Below is a small trained network, with its code and all its weights. Each question gives an input and a class and asks what happens when units are switched off, that is, made to give their printed mean instead of their output.

import numpy as np


def w(rows, s, z=0):
    codes = np.array(rows[::2]) - 128.0
    scale = np.full(codes.shape[1], s)
    scale[-1] = z or s
    return codes * scale


def norm(h):
    return h / np.sqrt((h * h).mean(-1, keepdims=True) + 1e-5)


def f(y):
    return np.maximum(y, 0)


def log_softmax(a):
    a = a - a.max(-1, keepdims=True)
    return a - np.log(np.exp(a).sum(-1, keepdims=True))


def net(x, mask):
    res = np.array(x, float).reshape(1, 6) / 4 @ E
    u = 0
    for l in range(4):
        y = f(norm(res) @ A[l][:, :-1].T + A[l][:, -1])
        res = res + np.where(mask[u : u + 4], y, B[l][:, -1]) @ B[l][:, :-1]
        u += 4
    return log_softmax(norm(res)[-1] @ U[:, :-1].T + U[:, -1])


A, B = {}, {}
E = w([
[125,145,141,148,109,124,87,133,123,140,148],'x0',
[122,61,109,181,40,17,188,128,253,204,156],'x1',
[212,128,40,129,190,106,71,164,159,112,196],'x2',
[43,188,105,46,138,151,168,84,142,187,241],'x3',
[80,88,113,97,163,177,44,151,184,211,74],'x4',
[79,130,63,120,125,22,69,60,96,96,89],'x5',
],0.0072)
A[0] = w([
[241,117,198,135,120,198,201,177,188,184,183,80],'L0N0',
[159,135,137,211,80,73,249,62,44,91,205,3],'L0N1',
[195,76,146,225,183,102,76,174,180,49,105,137],'L0N2',
[136,202,64,65,200,115,124,106,188,150,254,174],'L0N3',
],0.005,0.0041)
B[0] = w([
[4,79,95,240,182,117,86,123,108,56,155,219],'L0N0',
[143,244,163,105,192,73,104,198,217,77,110,198],'L0N1',
[166,130,44,58,27,159,230,162,2,243,142,249],'L0N2',
[192,77,63,119,55,113,158,203,10,183,101,255],'L0N3',
],0.006,0.0048)
A[1] = w([
[98,118,120,132,146,78,97,83,121,111,127,57],'L1N0',
[42,156,254,139,73,150,179,27,146,120,61,35],'L1N1',
[133,154,65,83,109,20,86,2,108,110,87,3],'L1N2',
[150,106,194,159,130,221,167,162,165,109,197,10],'L1N3',
],0.0079,0.0047)
B[1] = w([
[122,99,96,195,147,165,141,142,169,87,153,151],'L1N0',
[254,25,41,38,146,86,60,234,100,133,253,254],'L1N1',
[44,80,167,251,220,211,166,213,143,130,184,237],'L1N2',
[31,98,97,233,203,137,132,135,125,112,149,184],'L1N3',
],0.0084,0.0043)
A[2] = w([
[77,94,116,107,160,151,22,134,135,184,93,89],'L2N0',
[105,31,96,64,155,195,40,122,254,231,64,2],'L2N1',
[134,146,183,72,183,223,78,85,96,111,135,110],'L2N2',
[138,75,114,170,59,96,153,158,252,159,178,71],'L2N3',
],0.0066,0.0043)
B[2] = w([
[142,112,153,156,122,117,210,147,126,67,177,202],'L2N0',
[152,218,157,139,121,63,165,190,169,35,167,205],'L2N1',
[131,111,145,113,137,138,86,18,115,69,128,194],'L2N2',
[145,132,173,67,214,185,67,2,95,112,90,255],'L2N3',
],0.0093,0.0053)
A[3] = w([
[36,199,98,55,123,152,169,98,119,180,201,49],'L3N0',
[150,95,152,139,116,89,160,43,230,170,143,74],'L3N1',
[160,211,141,138,133,139,142,148,122,55,150,225],'L3N2',
[174,139,130,187,127,138,118,135,125,127,2,5],'L3N3',
],0.0096,0.0027)
B[3] = w([
[155,90,163,199,8,132,145,182,137,147,1,198],'L3N0',
[89,193,125,50,155,200,63,99,67,82,117,180],'L3N1',
[88,144,152,85,116,71,114,80,229,197,118,254],'L3N2',
[76,124,148,143,14,139,176,144,145,174,108,180],'L3N3',
],0.0094,0.0067)
U = w([
[216,57,75,85,136,106,97,191,98,142,186,253],'0',
[144,102,129,174,12,140,168,170,90,164,60,82],'1',
[34,94,122,251,206,167,147,152,129,119,158,119],'2',
[127,162,134,79,152,169,88,1,91,105,107,76],'3',
[126,232,170,121,118,57,169,150,220,90,147,112],'4',
],0.015,0.003)

Each question gives the input, the list of numbers given to net, and the class t.
The units are the neurons (one row each of A and B). Each row of codes is followed by its name. A weight is (code - 128) times the scale printed after its matrix; where a second scale follows, it is the last column's (A, B and U).
mask holds one flag per neuron, layer by layer. A switched-off neuron (its flag False) gives its mean, the last column of its row in B, instead of its output. The means were averaged over made-up inputs and are rounded, as every weight is.
A unit's drop is (log p(t) with every unit on - log p(t) with that unit switched off) / (log p(t) with every unit on - log p(t) with every unit switched off).
The circuit of an input: a set's keep is (log p(t) with only the set's units on - log p(t) with every unit switched off) / (log p(t) with every unit on - log p(t) with every unit switched off). Starting from the 12 units with the biggest drops (on a tie, the unit counted first), units are removed one at a time, each time the one whose removal leaves the highest keep (on an exact tie, the one counted first), for as long as the keep stays at least 0.8.
circuit, biggest first: the units of the circuit, biggest drop first
unit that matters most: the unit with the biggest drop
top k neurons: the k neurons with the biggest drops, biggest first
k most important neurons of layer l: the k neurons of layer l with the biggest drops, biggest first
input [-5,-1,-3,-1,-6,3], class 4: circuit, biggest first : (L0N1)
input [-8,-8,6,6,-7,-6], class 3: circuit, biggest first : (L1N1 L2N2)
input [-3,-4,-2,-6,6,-8], class 2: top 3 neurons : (L1N3 L0N3 L0N0)
input [-3,-2,4,3,7,0], class 4: top 2 neurons : (L2N1 L1N1)
input [6,0,5,8,2,-8], class 1: 2 most important neurons of layer 1 : (L1N1 L1N2)
input [-3,4,6,5,7,7], class 2: top 3 neurons : (L1N2 L1N1 L0N2)
input [-3,-4,2,-4,7,7], class 2: top 2 neurons : (L1N2 L0N1)
input [3,2,-4,6,8,4], class 4: top 2 neurons : (L2N1 L0N2)
input [-1,3,5,-2,3,7], class 2: top 2 neurons : (L1N2 L1N1)
input [3,-8,1,-8,-6,2], class 1: circuit, biggest first : (L3N3 L1N1)
input [8,2,7,-6,8,-3], class 4: circuit, biggest first : (L2N1 L1N1)
input [8,-4,3,-6,5,6], class 1: top 4 neurons : (L0N2 L1N1 L3N3 L0N0)
input [0,-6,-8,4,7,4], class 0: circuit, biggest first : (L1N1 L2N3)
input [-3,-7,-8,-5,-7,3], class 0: top 2 neurons : (L1N1 L2N3)
input [-1,5,-2,6,4,8], class 2: top 2 neurons : (L1N2 L0N2)
input [6,-2,-4,-2,-7,-2], class 4: unit that matters most : L0N1
input [5,0,5,0,7,-5], class 4: top 2 neurons : (L2N1 L1N1)
input [-7,2,-3,-1,-3,-1], class 0: circuit, biggest first : (L1N1 L0N3)
input [1,6,2,2,-2,5], class 3: 2 most important neurons of layer 1 : (L1N3 L1N1)
input [-2,8,-3,7,-2,6], class 3: 2 most important neurons of layer 2 : (L2N3 L2N1)
